Below is a small trained network, with its code and all its weights. Each question gives an input and a class and asks what happens when units are switched off, that is, made to give their printed mean instead of their output.

import numpy as np


def w(rows, s, z=0):
    codes = np.array(rows[::2]) - 128.0
    scale = np.full(codes.shape[1], s)
    scale[-1] = z or s
    return codes * scale


def norm(h):
    return h / np.sqrt((h * h).mean(-1, keepdims=True) + 1e-5)


def f(y):
    return y / 2 * (1 + np.tanh(0.7978845608 * (y + 0.044715 * y**3)))


def log_softmax(a):
    a = a - a.max(-1, keepdims=True)
    return a - np.log(np.exp(a).sum(-1, keepdims=True))


def net(x, mask):
    res = np.array(x, float).reshape(1, 4) / 4 @ E
    u = 0
    for l in range(3):
        y = f(norm(res) @ A[l][:, :-1].T + A[l][:, -1])
        res = res + np.where(mask[u : u + 9], y, B[l][:, -1]) @ B[l][:, :-1]
        u += 9
    return log_softmax(norm(res)[-1] @ U[:, :-1].T + U[:, -1])


A, B = {}, {}
E = w([
[189,198,203],'x0',
[2,106,239],'x1',
[116,155,143],'x2',
[66,249,56],'x3',
],0.00072)
A[0] = w([
[141,255,143,62],'L0N1',
[178,11,129,243],'L0N2',
[212,101,83,192],'L0N3',
[119,91,202,124],'L0N4',
[42,134,64,229],'L0N5',
[82,47,25,254],'L0N6',
[233,40,132,216],'L0N7',
[105,105,207,132],'L0N8',
[118,113,148,65],'L0N9',
],0.0049,0.00081)
B[0] = w([
[63,175,64,230],'L0N1',
[87,206,174,235],'L0N2',
[100,104,162,209],'L0N3',
[117,115,154,171],'L0N4',
[253,91,100,250],'L0N5',
[202,147,180,252],'L0N6',
[86,195,189,253],'L0N7',
[76,112,102,182],'L0N8',
[112,146,70,113],'L0N9',
],0.0038,0.0013)
A[1] = w([
[232,102,105,107],'L1N1',
[183,199,185,237],'L1N2',
[56,92,87,255],'L1N3',
[145,233,93,105],'L1N4',
[121,174,65,9],'L1N5',
[63,34,254,191],'L1N6',
[112,133,144,87],'L1N7',
[163,196,164,142],'L1N8',
[184,243,185,175],'L1N9',
],0.0037,0.00092)
B[1] = w([
[183,111,154,168],'L1N1',
[96,103,202,236],'L1N2',
[247,130,94,170],'L1N3',
[67,104,152,194],'L1N4',
[113,128,112,126],'L1N5',
[92,28,43,226],'L1N6',
[227,164,134,122],'L1N7',
[3,68,144,184],'L1N8',
[83,79,182,247],'L1N9',
],0.0029,0.0014)
A[2] = w([
[101,70,127,94],'L2N1',
[196,3,181,244],'L2N2',
[104,80,133,115],'L2N3',
[86,144,144,209],'L2N4',
[66,84,108,198],'L2N5',
[96,34,85,153],'L2N6',
[18,128,98,80],'L2N7',
[64,140,194,48],'L2N8',
[148,114,64,168],'L2N9',
],0.0049,0.0011)
B[2] = w([
[211,21,43,132],'L2N1',
[189,231,101,250],'L2N2',
[204,5,49,137],'L2N3',
[139,40,81,185],'L2N4',
[156,65,72,182],'L2N5',
[172,11,133,155],'L2N6',
[178,114,95,202],'L2N7',
[147,176,200,191],'L2N8',
[67,99,177,160],'L2N9',
],0.0027,0.0018)
U = w([
[255,181,87,59],'0',
[157,25,67,184],'1',
[189,154,171,2],'2',
[50,120,215,228],'3',
[38,213,16,124],'4',
],0.0086,0.0025)

Each question gives the input, the list of numbers given to net, and the class t.
The units are the neurons (one row each of A and B). Each row of codes is followed by its name. A weight is (code - 128) times the scale printed after its matrix; where a second scale follows, it is the last column's (A, B and U).
mask holds one flag per neuron, layer by layer. A switched-off neuron (its flag False) gives its mean, the last column of its row in B, instead of its output. The means were averaged over made-up inputs and are rounded, as every weight is.
A unit's drop is (log p(t) with every unit on - log p(t) with that unit switched off) / (log p(t) with every unit on - log p(t) with every unit switched off).
The circuit of an input: a set's keep is (log p(t) with only the set's units on - log p(t) with every unit switched off) / (log p(t) with every unit on - log p(t) with every unit switched off). Starting from the 12 units with the biggest drops (on a tie, the unit counted first), units are removed one at a time, each time the one whose removal leaves the highest keep (on an exact tie, the one counted first), for as long as the keep stays at least 0.8.
circuit, biggest first: the units of the circuit, biggest drop first
k most important neurons: the k neurons with the biggest drops, biggest first
k most important neurons of layer l: the k neurons of layer l with the biggest drops, biggest first
drop of u: that unit's drop, to one decimal
input [-3,4,5,6], class 0: circuit, biggest first => [L0N5]
input [-5,-6,-7,8], class 2: 2 most important neurons => [L0N6, L1N6]
input [2,5,-8,-5], class 1: 2 most important neurons of layer 0 => [L0N8, L0N6]
input [4,4,-5,-4], class 1: circuit, biggest first => [L1N6, L2N1]
input [4,-2,-3,-8], class 3: 2 most important neurons => [L0N7, L0N2]
input [5,1,5,0], class 4: 2 most important neurons => [L0N1, L1N6]
input [-7,1,-7,-2], class 2: 3 most important neurons of layer 0 => [L0N6, L0N1, L0N5]
input [4,-3,-5,2], class 4: 4 most important neurons => [L0N1, L0N6, L0N5, L1N6]
input [-4,4,5,-1], class 1: 2 most important neurons => [L1N6, L0N8]
input [-6,0,5,-1], class 0: 2 most important neurons => [L0N5, L2N2]
input [-6,2,-8,-2], class 2: 2 most important neurons of layer 2 => [L2N2, L2N9]
input [2,4,-3,4], class 4: 2 most important neurons of layer 1 => [L1N6, L1N8]
input [5,-6,4,-5], class 3: drop of L0N7 => 0.1
input [8,-3,-6,5], class 4: circuit, biggest first => [L0N1]
input [-6,-1,-1,-1], class 2: 3 most important neurons of layer 0 => [L0N6, L0N5, L0N1]
input [-8,0,-8,4], class 2: drop of L0N6 => 0.2
input [-6,4,2,0], class 0: 2 most important neurons => [L2N2, L0N5]
input [7,4,1,8], class 4: drop of L0N1 => 0.3
input [-3,-7,-5,3], class 2: 2 most important neurons => [L1N6, L0N6]
input [-5,0,-2,-3], class 3: circuit, biggest first => [L0N2]
input [2,-7,-3,6], class 4: 2 most important neurons of layer 2 => [L2N8, L2N2]
input [-2,-7,0,2], class 3: 2 most important neurons of layer 1 => [L1N6, L1N3]
input [-7,-7,-2,-6], class 3: 2 most important neurons => [L0N2, L0N7]
